Rows are numbered. After the first four, each row is followed by the numbers of the three nearest rows among all rows above it, by straight-line distance, nearest first.
1: |  229 | -276 |  -78 | -354 | -173 | -177 |  212 |   13 |  -14 |   28 |  194 |  -33 |  208 |   31 | -251 |   26 |  140 | -183 | -328 |   85 |  256 | -199 | -153 | -336 |  423 |   17 |   62 |   55 | -161 |    8 |  131 | -356 |   22 |  104 |
2: |  221 | -397 |  -17 | -154 | -120 | -278 |  439 | -126 |  169 |   -9 |  435 |  111 |  -27 |  -99 | -139 |  258 | -167 |  101 | -581 |  518 |  -42 | -535 |   19 | -298 |  311 |  -68 |  -64 |  -34 |   12 |  228 |  222 | -558 |  -84 | -205 |
3: | -294 |  246 |  119 |  402 |  -77 |   37 |  234 | -248 |    3 |  239 | -179 |  139 |   11 |  -38 |  154 |   -7 | -157 |   99 | -528 |  300 | -365 | -226 |  -99 |   68 |   -4 | -254 |  -37 | -273 |   95 |  -34 |  136 |  -30 |  -22 | -217 |
4: |  179 | -275 |  144 | -691 | -133 | -145 |  -63 |   17 |   21 |   42 |  416 |   90 |  -61 |  -59 | -235 |   30 |  349 | -227 |   72 | -189 |  752 |  -23 |  203 | -135 |  179 |  116 |   63 |  138 |  -23 |   -4 |  -61 | -114 |  -71 |  134 |
5: | -113 | -109 |  238 |  637 |  -44 |   69 |  276 | -144 |  102 |  332 |  161 |  155 |   72 | -172 |  254 | -242 |    2 |   93 | -435 |  564 | -305 | -381 | -202 |  164 |   11 | -124 | -223 | -102 |  -24 |  320 |  245 | -122 | -118 | -470 |	3 2 1
6: |  372 | -195 |  163 | -619 | -123 | -260 |   -7 |   15 |   96 |  110 |  739 |  239 |  141 | -131 | -179 | -186 |  546 | -311 |  236 | -210 |  711 |  127 |   35 |  -13 |  175 |  -66 |   22 |  264 |  -52 | -227 | -141 |  -19 | -155 |  509 |	4 1 2
7: |  253 | -423 |  -28 | -654 | -180 | -113 |  219 | -193 |    9 |   61 |  479 | -189 |   45 |  -94 | -346 |  138 |  204 | -185 | -255 |    2 |  267 | -400 |  112 | -120 |  238 |  128 |   -4 |  114 |  -72 |  -58 |   80 | -489 | -173 |  265 |	1 4 2
8: |  -55 |  -43 |   65 |  -79 |  123 |  -95 |  397 |  -87 |  104 |   19 |   93 |  -13 |   22 |  -40 |  -32 |  -11 | -273 |  150 | -319 |  350 | -199 | -174 | -130 |  -34 |  -57 | -245 | -126 | -127 |   11 |  100 |   49 | -205 |  -32 | -201 |	3 2 5
9: |  315 | -458 |   78 | -529 | -233 | -180 |   74 |  110 |   37 |  -46 |  309 |   64 |   66 | -123 | -322 |  120 |  275 | -247 |   -9 | -165 |  681 | -272 |   64 | -271 |  148 |    9 |  -49 |   80 |  120 |   29 |  134 | -259 | -146 |  123 |	4 7 1
10: |  152 | -154 | -113 | -409 |  -82 | -232 |  445 |  -84 |  -44 | -371 |   43 | -103 |  188 | -248 | -200 |  219 | -259 |  123 | -688 |  377 | -185 | -789 |  179 | -391 |  193 |  -68 |  101 |   26 |   20 |  103 |   84 | -641 | -144 | -506 |	2 8 1
11: | -140 |  268 |  325 |  681 |   16 |  193 |  259 |  -47 |   38 |  355 |  -59 |   45 | -133 |  -15 |  346 | -263 |  151 |  -12 | -103 |  218 | -298 |  173 | -293 |  244 | -113 |   58 | -217 | -110 |   99 |   66 |   91 |  114 | -102 | -177 |	3 5 8
12: |   35 | -127 |  302 |   75 | -250 |  -28 | -189 |   49 |  234 |  258 |  308 |  248 |   98 |  -91 |  -39 | -365 |  454 | -139 |  258 | -136 |  362 |  324 | -116 |  203 |   50 |  -44 |   29 |    8 |   39 |  -24 |  -42 |  272 |  -67 |  273 |	6 4 9
13: |  -25 | -225 |  -18 |   63 | -221 |  -82 |  432 | -211 |  -94 | -136 | -124 |  -21 |    6 | -247 | -145 |  202 | -205 |  180 | -652 |  592 | -355 | -724 |   60 | -257 |  101 |  -22 |   25 | -271 |   17 |  357 |  273 | -591 | -124 | -479 |	10 2 8
14: |  285 | -202 |  196 | -577 | -164 | -167 |  214 |   58 |   17 |  149 |  309 |  127 |  -75 |    8 | -206 |    6 |  141 |  -93 |   96 |  -49 |  297 |  -72 |   68 | -147 |  352 |   38 |  160 |   67 |   -4 |  -47 | -103 |  -60 | -119 |  285 |	4 9 1
15: |  163 | -147 |   86 | -562 |  -33 | -280 |  192 |   -6 | -130 |   -1 |  317 |   25 |  -11 |  -37 | -220 | -163 |  190 | -240 |  120 |  -20 |  397 |  -45 |  -94 |  -42 |  234 |  139 |   -4 |   89 |   24 | -269 | -264 | -308 |  -81 |  126 |	14 4 9
16: | -257 |   17 |  294 |  974 |   68 |  163 |  273 | -140 |   40 |  312 | -367 |   84 | -183 |  -49 |  321 | -114 | -182 |  135 | -461 |  776 | -677 |   75 | -347 |  144 |  -94 |   -5 | -145 |  -41 |  180 |  222 |  234 |  -34 | -144 | -443 |	5 11 3
17: |  -22 | -343 | -232 |   80 |  -99 | -129 |  495 |  -60 |  111 |   26 | -231 | -144 |  -70 | -148 |  -47 |  146 | -219 |   61 | -358 |  449 | -122 | -545 |  230 | -155 |   26 |  -98 |   69 | -203 |    0 |  255 |  281 | -448 |   -9 | -283 |	13 8 2
18: |  -97 |  165 |  251 |  438 |  -19 |  287 | -115 |  -65 |  219 |  140 |  131 |  165 |   -8 |  -67 |   94 | -209 |  250 | -124 |  262 |   27 |  192 |  380 | -160 |  362 |   80 |   90 |   -9 |  -76 |  156 |   -2 |  -74 |  290 |  -84 |   98 |	12 11 3
19: |  111 |  -65 |   12 | -248 |  -17 | -151 |  339 |  -70 |  145 |   34 |  106 |  -75 |   16 |    3 |  -16 |   36 | -380 |   41 | -225 |  261 | -198 | -208 |  -27 | -193 |   88 |   72 |   42 | -204 | -157 |    9 |   48 | -452 |  -86 | -190 |	8 17 2
20: | -137 |  358 |  393 |  482 |  -14 |  131 | -131 |   82 |  182 |  419 |  273 |  264 |  -25 |   18 |  305 | -415 |  312 | -128 |  490 | -162 |  324 |  662 | -361 |  402 |  -48 |  -25 |  -98 |  -21 |  133 |  -92 | -123 |  642 |  -40 |  218 |	18 12 11
21: |   49 |  -36 |  345 |  615 | -121 |   86 | -168 |   19 |  118 |  486 |  265 |  270 | -132 |  -52 |  141 | -339 |  483 |  -79 |  144 |  180 |  326 |  408 | -162 |  428 |   -8 |  233 | -145 |   47 |  119 |  -27 |  -96 |  346 | -148 |  280 |	18 12 20
22: | -206 |   30 |  234 |  330 |   58 |   -1 |  202 |   39 | -132 |  251 | -183 |  102 | -239 |   27 |  149 |   -5 |  -23 |  152 | -382 |  649 | -589 | -207 | -151 |   61 |  -36 |  -29 |  -65 | -135 | -201 |  125 |  141 | -202 |  -73 | -439 |	3 5 16
23: |  419 | -136 |   83 | -980 | -306 | -212 | -129 |   26 |   38 | -104 |  795 |   13 |  239 |  -40 | -522 |  -30 |  388 | -380 |  407 | -577 |  999 |  -14 |   44 |    4 |  261 |   76 |   77 |  333 |  -14 | -555 | -335 |   29 |  -67 |  635 |	6 4 15
24: | -280 |  419 |  155 |  944 |  128 |  225 |  -26 |  -56 |   55 |   72 | -388 |  157 |   -7 |    0 |  616 | -177 |  -94 |  173 |   17 |  287 | -589 |  192 | -248 |  326 |  -96 |   15 |  -70 | -152 |   39 |  228 |  -16 |  254 |    0 | -182 |	11 16 3
25: | -269 |  522 |  416 |  401 |  134 |  208 |  497 |   -6 | -111 |  -84 |   19 |  189 |   -8 |  117 |  239 | -219 | -238 | -194 |  176 |   11 | -182 |  453 | -388 |  114 |   62 |    0 |  -77 | -218 |   69 | -209 | -136 |  156 |   38 | -210 |	11 18 24
26: |  140 |   18 |  449 | -174 |  -69 |   30 |  -92 |   30 |   33 |  416 |  414 |  342 |  -78 | -130 |  -84 | -292 |  340 |  -77 |  511 |   -6 |  548 |  525 | -264 |  325 |  259 |  163 |    3 |  307 |   71 | -461 | -130 |  379 | -233 |  479 |	12 21 20
27: |  141 |  -45 |  319 |  -45 | -166 |  137 | -147 | -132 |  173 |  415 |  300 |  185 | -141 |  -40 |  -80 | -292 |  422 |  -65 |  350 |  -44 |  164 |  336 | -240 |  232 |  187 |   36 |   22 |   31 |   15 | -273 |  -51 |  251 |    1 |  394 |	12 26 18
28: | -270 |  520 |  375 |  433 |   -6 |  124 |   90 |  104 |   39 |  276 |  -32 |  176 |  -22 |   87 |  362 | -338 |  110 | -142 |  391 |  -67 |  109 |  595 | -439 |  430 |  -17 |  -16 | -101 |  -56 |  116 | -218 | -117 |  457 |  117 |   52 |	20 18 25
29: |  157 | -491 |   34 | -785 | -189 | -111 | -141 | -141 |  124 |  220 |  568 |   82 |  183 | -201 | -250 |   55 |  493 |  -94 |  -73 | -107 |  641 |  -50 |  209 | -234 |  259 |  144 |   37 |  162 |  -64 | -251 | -125 | -224 | -150 |  494 |	4 6 9
30: | -185 |  214 |  398 |  553 |  135 |  281 |  -69 |   94 |   95 |  500 | -112 |  129 | -254 |  118 |  405 | -299 |   62 |   35 |  341 |  -57 | -231 |  505 | -359 |  622 |  -54 |   49 |  -29 |   -3 |   82 | -185 |  -42 |  507 |  -94 |  199 |	28 20 18
31: | -114 |  191 |  460 |  190 | -231 |  111 |  107 |   82 |  197 |  162 |  162 |  235 |  -49 |  -54 |  244 |  -79 |  211 | -143 |  236 |  -19 |  221 |  517 | -191 |  347 |   -5 |   32 | -171 |  -27 |   81 | -115 | -205 |  178 |  -13 |  159 |	18 28 12
32: |  224 | -132 |   44 |  -88 | -156 |  165 | -328 |  -24 |  162 |  237 |  260 |   -2 |  -12 |   55 |  -67 | -245 |  412 | -188 |  455 | -178 |  380 |  599 |   38 |  106 |  -76 |   45 |  -25 |  178 |   48 | -206 | -177 |  266 |   41 |  716 |	27 12 26
33: |  149 | -188 |  560 |  407 | -312 |   61 | -371 | -107 |  238 |  472 |  330 |  282 | -174 |  -88 |   93 | -466 |  835 | -177 |  164 |   60 |  567 |  339 | -183 |  469 |  169 |  116 | -191 |   96 |   96 | -110 |  -30 |  367 | -162 |  435 |	21 12 27
34: |   39 |  132 |  241 |  198 |  -26 |  105 |  596 | -129 |  -81 |  -83 |  -25 |  155 |   34 | -101 |  199 |  -40 | -346 |  -38 | -509 |  333 | -403 | -242 | -202 |  -97 | -104 | -237 |  -11 | -212 | -117 |  169 |   34 | -438 |  -63 | -458 |	8 3 22
35: |  -43 | -261 |  115 | -157 |  133 |  -92 |  112 | -242 |  -15 |   21 |   97 |  -56 | -144 |  -35 |   40 |   84 | -178 |  123 | -400 |  317 | -212 | -201 | -171 | -173 |  149 |  -45 |  -74 |  -33 |  -74 |   -6 |   72 | -487 | -102 | -315 |	19 8 2
36: |  174 | -108 |  625 |  917 | -159 |  293 | -327 |  -70 |  330 |  933 |  377 |  253 | -207 |    8 |  400 | -542 |  856 |  -35 |  432 |  123 |  492 |  700 | -281 |  625 |  -13 |  189 | -217 |  113 |  220 |  -31 |  165 |  732 | -183 |  680 |	33 21 20
37: | -186 |  260 |  301 |  380 |  -84 |  233 |   91 |   63 |   19 |  341 |  252 |  216 |  -83 |  -29 |  272 | -297 |  297 | -118 |  289 |   53 | -210 |  524 | -285 |  486 |   68 |   61 |  -77 |   -5 |  -27 | -175 |  -26 |  307 |   -7 |  -19 |	28 18 31
38: | -208 |  233 |  394 |  748 |   16 |  396 | -309 |   72 |  181 |  565 | -170 |  290 | -215 |  202 |  397 | -621 |  308 |   34 |  475 |   -4 | -277 |  945 | -352 |  662 |    6 |  217 |  -96 |   29 |  177 | -244 |  -87 |  673 |  -28 |  383 |	30 20 28
39: |  109 |   49 |  258 |  215 | -195 |  -73 |   20 | -137 |  151 |  593 |  164 |  188 |  -90 |  -17 |   10 | -360 |  508 |   45 |   88 |  148 |  115 |  284 |  -70 |  300 |  134 |  177 | -103 |   76 |  139 |   -1 |   54 |  228 |  -17 |  165 |	21 27 12
40: |  481 | -432 | -115 | -999 | -194 | -222 |  -72 |  -73 |  -23 | -229 |  582 |   21 |  292 | -262 | -329 |  223 |  482 | -320 |  104 | -372 |  762 | -236 |  169 | -213 |  129 |  214 |   15 |  184 |   46 |  -67 | -136 | -316 |   59 |  413 |	29 4 9
41: |   79 |   -9 |  272 | -231 | -153 |  -98 |  125 | -120 |  132 |   42 |  317 |    8 |  -62 |  -43 |  -57 |  -38 |   44 | -154 |  103 | -136 |  359 |   42 |  -79 |  -17 |  186 |   -3 |   95 |  111 |  -23 | -157 |   25 | -111 |  -72 |   54 |	14 15 4
42: |   60 | -238 |   89 | -429 | -200 |    7 |   80 |  -56 |   80 |   36 |  290 |  -85 |   48 | -162 | -224 |  -43 |  342 | -127 |   23 |  -20 |  482 |   48 | -107 |  -32 |  383 |   30 |    8 |  170 |   66 |  -58 |   38 |   22 | -206 |  151 |	41 14 4
43: |  -48 |  -37 |    5 |  198 |   87 | -248 |  350 |   67 |  -76 | -172 |  -90 |  -26 |  -55 |   34 |   51 |  103 | -221 |   46 | -223 |  271 | -101 | -115 |  -12 | -208 |  119 |  -63 | -100 |   -2 |  -80 |  -84 |  133 | -142 |  -26 |  -49 |	8 19 35
44: | -154 |  -63 |  151 |  339 |    0 |   77 |  524 |  -12 |   87 |  -10 | -311 |  107 |  -79 |  -93 |  127 |  236 | -268 |  206 | -574 |  535 | -561 | -681 |  141 | -344 |  -35 | -166 |  -25 |  -89 |    3 |  417 |  287 | -293 | -171 | -587 |	13 17 34
45: |   48 |   -5 |  403 | -145 |   31 |  102 |    8 |   76 |    1 |  170 |  409 |  320 |  -33 |   86 | -249 | -253 |  449 | -286 |  185 | -131 |  319 |  471 | -315 |  324 |  203 |  -93 |  100 |  -17 |  -76 | -370 | -171 |  114 |  -31 |  186 |	27 12 26
46: |   32 |  181 |  289 |  381 |  119 |  179 |   54 |  -80 |  111 |  352 |  124 |  219 | -120 |  109 |  179 | -275 |   71 |   35 |  274 |  233 | -191 |  341 | -206 |  281 |   14 |   22 | -126 |  187 |   64 |  -57 |   23 |  174 |   58 |   27 |	37 18 11
47: |  134 | -367 | -204 | -462 |  -12 | -276 |  517 | -109 |  -60 |  -74 |  114 |  -74 |   79 | -141 | -328 |  405 | -434 |  -41 | -656 |  416 | -113 | -618 |   29 | -573 |  145 | -190 |   99 | -160 | -123 |  366 |  270 | -811 | -149 | -503 |	10 2 13
48: |  -79 |   22 |  454 |  826 |   46 |  264 |  -48 |  -25 |   -1 |  362 |  -51 |  206 |  -16 |  129 |  269 | -217 |  149 |   43 |  223 |  150 | -124 |  276 | -335 |  188 |  -79 |    0 |   -7 | -157 |  145 |   56 |  -35 |  295 |   17 |  132 |	46 11 18
49: |   90 |    2 |  -16 | -104 |   56 |  148 |  -52 |   60 |   67 |   44 |  120 |   72 |  -32 | -175 |    4 |   -7 |  313 |  -29 |  225 | -175 |  207 |  103 |    2 |  -34 |  169 |    4 |   -9 |  -68 |    5 |   55 | -152 |   77 |  -98 |  183 |	41 42 12
50: |   87 |  303 |  538 |  128 | -244 |  284 | -152 |  -75 |  -22 |  382 |  299 |  175 | -211 |   15 |  168 | -357 |  445 | -207 |  534 |  -66 |  189 |  658 | -294 |  402 |   84 |   -2 |  -35 |   97 |  252 | -363 | -129 |  600 | -149 |  268 |	20 27 26
51: |  -39 |  250 |  450 |  250 |  -15 |   53 |  119 |  -39 |   52 |  201 |   45 |  109 | -311 |    8 |   95 |  -57 |  209 |  -63 |  200 |  -16 |  125 |  271 |  -92 |  107 |   74 |   59 |  -95 |    2 |  126 | -134 | -134 |  343 | -102 |  221 |	31 18 46
52: |  147 | -169 |  438 | -225 | -373 | -100 |   60 | -145 |   74 |  313 |  619 |  236 |  -78 |  -48 |  -12 | -293 |  581 | -181 |   16 |  -19 |  419 |  185 |  -76 |  107 |  226 |   65 |  -85 |   67 |    0 | -107 |   16 |  116 |  -60 |  271 |	12 27 42
53: | -261 |  201 |  134 |  850 |  107 |  179 |   67 | -103 |   40 |  355 | -231 |   53 | -190 |  -59 |  372 |  -17 |   35 |  250 | -232 |  576 | -774 |   56 | -356 |  325 |   -2 |  -82 | -101 | -161 |  109 |  111 |  203 |   81 |   19 | -242 |	16 24 11
54: | -121 | -169 | -192 |  105 |  -93 |   39 |  434 |  -79 |  -32 |  -50 | -321 |  -13 | -112 |   82 | -112 |  171 | -356 |  262 | -715 |  603 | -628 | -520 |  -47 | -351 |   96 | -165 |   10 | -161 |  -46 |  127 |  304 | -769 | -200 | -527 |	13 44 17
55: |  326 | -433 | -110 | -480 | -145 | -245 |  477 |  -76 |  -87 | -135 |  128 |   56 |  207 | -170 |  -96 |  269 | -256 | -161 | -641 |  375 |   11 | -773 |  131 | -488 |  169 |  -91 | -162 | -129 |   25 |  243 |  142 | -612 |   12 | -355 |	47 10 2
56: |    0 |  -54 | -201 |   35 |  122 |   14 |  289 |  -25 |  -44 |  -39 | -252 | -104 |  163 |   -8 |  -16 |  252 | -253 |  152 | -308 |  305 |  -70 | -597 |  171 | -381 |  -70 |   46 |    8 | -200 |   -6 |  709 |   73 | -422 |  165 | -438 |	17 13 44
57: |   41 | -233 | -309 | -207 |  -83 | -152 |  341 | -160 | -128 | -200 | -132 |  -17 |  131 | -239 | -138 |  362 | -325 |   57 | -577 |  363 | -158 | -602 |   48 | -480 |   30 | -179 | -131 | -184 |  -49 |  477 |  116 | -715 |  -38 | -527 |	47 13 10
58: |  173 |   31 | -161 | -495 | -198 | -230 |  113 |   15 |    8 |  -45 |  219 |   94 |  110 | -114 | -232 |  101 |  145 | -101 |   60 | -221 |  482 | -192 |   92 | -439 |  127 |   -8 |   26 |  114 |    5 |  -43 |   53 | -167 |  -21 |  152 |	9 14 4
59: |  206 | -175 |   85 | -829 |  -77 | -176 |   90 | -110 |  -67 | -150 |   84 |  -32 |   28 |   68 | -224 |   38 |   -2 | -105 |    6 | -170 |   89 |   67 |  123 | -198 |   86 |   56 |  142 |  117 |  -45 | -373 |  -49 | -427 |  -92 |    4 |	15 14 58
60: |   21 | -286 |   70 |   79 | -125 |  -48 |  401 | -196 |   35 |  171 |  252 |  168 | -154 |   17 |   53 |   55 |  -59 |   41 | -516 |  405 | -178 | -338 | -129 | -111 |   74 |  -37 | -176 |  -58 | -124 |   88 |  299 | -483 |  -91 | -137 |	35 2 8
61: | -300 |  120 |  369 |  608 |  -85 |  219 |  143 |   48 |   67 |  327 | -140 |  143 |  -91 |  -48 |  347 | -307 |  142 |  102 |   10 |  304 | -180 |  294 | -331 |  319 |  142 |   -2 | -110 |   25 |   27 |   57 |   75 |  261 | -126 |  -35 |	11 48 46
62: |  258 | -516 |  -45 | -625 | -343 | -201 |  209 |  -17 |  181 |   74 |  339 |  -50 |   63 | -121 | -228 |  190 |  267 | -241 | -226 |   86 |  447 | -413 |  178 | -458 |  128 |  -48 |    9 |   92 |   60 | -114 |   44 | -472 |  -81 |   73 |	7 9 1
63: |  -52 |  218 |  543 |  637 |  -27 |  235 | -162 |   42 |    0 |  508 |  -72 |  208 | -242 |   84 |  301 | -454 |  205 |  -31 |  286 |   65 | -105 |  667 | -365 |  437 | -143 |  -68 |  -54 |   58 |  188 | -298 |   43 |  565 | -109 |  186 |	30 38 28
64: |  131 | -230 | -104 | -567 |  -55 | -192 |  273 |  139 |  -98 | -213 |  275 |  -54 |   47 |  -32 | -211 |  196 |  -80 | -191 | -193 |   40 |  252 | -300 |   63 | -426 |  152 |  -10 |  -99 |  -25 | -100 |   54 |  -95 | -433 |  -19 |  -25 |	1 58 62
65: |  104 | -247 | -182 | -392 |   -8 |  -33 | -283 |   70 |   25 |   17 |   20 |   36 |  -30 |  -48 | -120 |  -71 |  267 |  -35 |  144 |  -86 |  490 |  148 |   87 |   26 |   33 |   73 |  141 |  140 |   12 |  -31 | -187 |   16 |  -25 |  341 |	49 42 4
66: |  -80 |  112 |  419 |  111 | -105 |  134 |  154 |   59 |  -75 |  170 |   62 |   69 |   28 |   56 |  169 | -275 |  267 | -141 |  215 |  -48 |  176 |  241 | -200 |  315 |   -1 |   46 |  -39 |   57 |  136 | -316 |   -1 |  185 |  -54 |   40 |	31 51 18
67: |  312 | -431 |  240 | -621 | -166 | -317 |  289 |   27 |  268 | -212 |  473 |   49 |  -11 | -120 | -377 |  179 |  -11 | -203 | -260 |   -9 |  365 | -185 |  225 | -249 |  278 |  -17 |    5 |   54 | -101 | -157 |  -46 | -576 | -160 |  108 |	62 7 64
